Below are the code and all the weights of a small trained network. Each question names an input and a class and asks about switching units off, where a switched-off unit gives its printed mean instead of its output.

import numpy as np


def w(rows, s, z=0):
    codes = np.array(rows[::2]) - 128.0
    scale = np.full(codes.shape[1], s)
    scale[-1] = z or s
    return codes * scale


def f(y):
    return y / 2 * (1 + np.tanh(0.7978845608 * (y + 0.044715 * y**3)))


def log_softmax(a):
    a = a - a.max(-1, keepdims=True)
    return a - np.log(np.exp(a).sum(-1, keepdims=True))


def net(x, mask):
    res = np.array(x, float).reshape(1, 8) / 4 @ E
    y = f(res @ A[0][:, :-1].T + A[0][:, -1])
    res = res + np.where(mask, y, B[0][:, -1]) @ B[0][:, :-1]
    return log_softmax(res[-1] @ U[:, :-1].T + U[:, -1])


A, B = {}, {}
E = w([
[90,208,90,93,185,76,123,74,15,67,114,141],'x0',
[197,168,95,137,87,116,130,142,164,70,76,150],'x1',
[135,186,187,99,116,67,145,149,240,211,74,114],'x2',
[219,143,149,174,134,116,109,211,102,142,54,197],'x3',
[197,81,97,194,178,164,93,179,109,175,108,125],'x4',
[83,179,254,90,192,174,99,68,204,124,184,224],'x5',
[76,62,139,150,200,144,75,136,149,90,112,192],'x6',
[107,113,133,178,135,173,159,145,150,158,144,72],'x7',
],0.0097)
A[0] = w([
[140,119,124,128,124,155,105,103,117,67,144,176,172],'neuron 0',
[125,160,204,86,150,133,116,63,182,138,143,170,114],'neuron 1',
[145,196,213,148,66,118,166,175,86,128,112,140,253],'neuron 2',
[128,152,152,87,50,146,146,69,91,136,190,89,21],'neuron 3',
[108,94,116,115,122,132,120,112,82,77,144,169,90],'neuron 4',
[112,102,150,146,249,124,101,148,29,228,123,127,106],'neuron 5',
[124,151,198,91,126,125,124,117,165,127,154,172,94],'neuron 6',
[104,81,115,112,131,142,110,109,54,55,156,204,144],'neuron 7',
[237,156,105,62,90,71,112,120,71,144,108,166,208],'neuron 8',
[201,50,153,176,185,211,101,153,80,173,189,165,56],'neuron 9',
[178,230,82,152,193,141,128,78,88,86,118,117,218],'neuron 10',
],0.02,0.0034)
B[0] = w([
[115,113,163,129,181,119,130,130,94,159,115,121,192],'neuron 0',
[146,166,175,137,147,147,134,143,181,109,186,164,253],'neuron 1',
[119,59,181,130,171,127,118,139,97,146,41,147,196],'neuron 2',
[129,122,85,126,145,120,121,132,53,136,211,126,196],'neuron 3',
[176,129,111,138,228,139,136,161,152,129,146,116,197],'neuron 4',
[118,89,172,122,200,127,139,131,36,150,173,133,230],'neuron 5',
[112,164,178,125,162,107,131,105,164,146,135,111,219],'neuron 6',
[107,131,121,124,255,119,128,116,114,131,57,139,242],'neuron 7',
[124,118,56,133,96,138,120,123,110,110,6,119,222],'neuron 8',
[134,141,131,121,37,119,121,120,191,111,14,138,243],'neuron 9',
[151,135,35,135,173,143,128,130,142,109,91,116,227],'neuron 10',
],0.015,0.026)
U = w([
[164,47,83,194,34,103,80,159,173,129,1,154,162],'0',
[89,104,129,139,60,92,136,112,89,184,235,118,76],'1',
[122,182,82,163,137,141,125,96,135,121,199,148,2],'2',
[131,148,201,166,157,104,105,124,195,158,105,214,84],'3',
[145,78,63,171,168,115,104,141,77,137,62,159,253],'4',
],0.0064,0.0045)

Each question gives the input, the list of numbers given to net, and the class t.
The units are the neurons (one row each of A and B). Each row of codes is followed by its name. A weight is (code - 128) times the scale printed after its matrix; where a second scale follows, it is the last column's (A, B and U).
mask holds one flag per neuron, in row order. A switched-off neuron (its flag False) gives its mean, the last column of its row in B, instead of its output. The means were averaged over made-up inputs and are rounded, as every weight is.
A unit's drop is (log p(t) with every unit on - log p(t) with that unit switched off) / (log p(t) with every unit on - log p(t) with every unit switched off).
most important unit: the unit with the biggest drop
top k neurons: the k neurons with the biggest drops, biggest first
drop when u is switched off: that unit's drop, to one decimal
input [6,1,3,5,-1,5,4,-6], class 3: most important unit => neuron 1
input [-2,3,5,8,-3,-4,8,2], class 0: top 2 neurons => [neuron 5; neuron 7]
input [-6,-1,-8,2,-5,2,8,4], class 3: top 3 neurons => [neuron 8; neuron 7; neuron 10]
input [-1,7,-3,-8,-3,8,-5,-6], class 2: top 3 neurons => [neuron 3; neuron 9; neuron 2]
input [0,-1,6,-1,8,-7,-4,-6], class 0: top 2 neurons => [neuron 8; neuron 7]
input [8,0,2,-6,-4,1,6,3], class 3: top 3 neurons => [neuron 8; neuron 1; neuron 7]
input [-2,-3,5,5,-5,-3,1,7], class 0: top 3 neurons => [neuron 5; neuron 1; neuron 7]
input [-3,-7,-6,-7,-2,8,-4,-7], class 2: top 3 neurons => [neuron 3; neuron 2; neuron 9]
input [-1,-4,-3,-2,-5,3,-7,-3], class 1: top 2 neurons => [neuron 3; neuron 10]
input [8,-2,7,2,-6,-8,5,-8], class 0: top 3 neurons => [neuron 8; neuron 5; neuron 3]
input [-5,-3,-7,1,-8,2,7,1], class 3: drop when neuron 3 is switched off => 0.0
input [2,-1,-5,-3,0,6,-4,-1], class 2: drop when neuron 3 is switched off => 0.4
input [2,4,4,6,-4,1,-5,4], class 0: drop when neuron 5 is switched off => 0.1
input [-2,-3,-6,-3,-5,3,-4,-6], class 2: most important unit => neuron 3
input [0,0,-3,-6,-7,3,-4,-6], class 2: drop when neuron 3 is switched off => 0.7
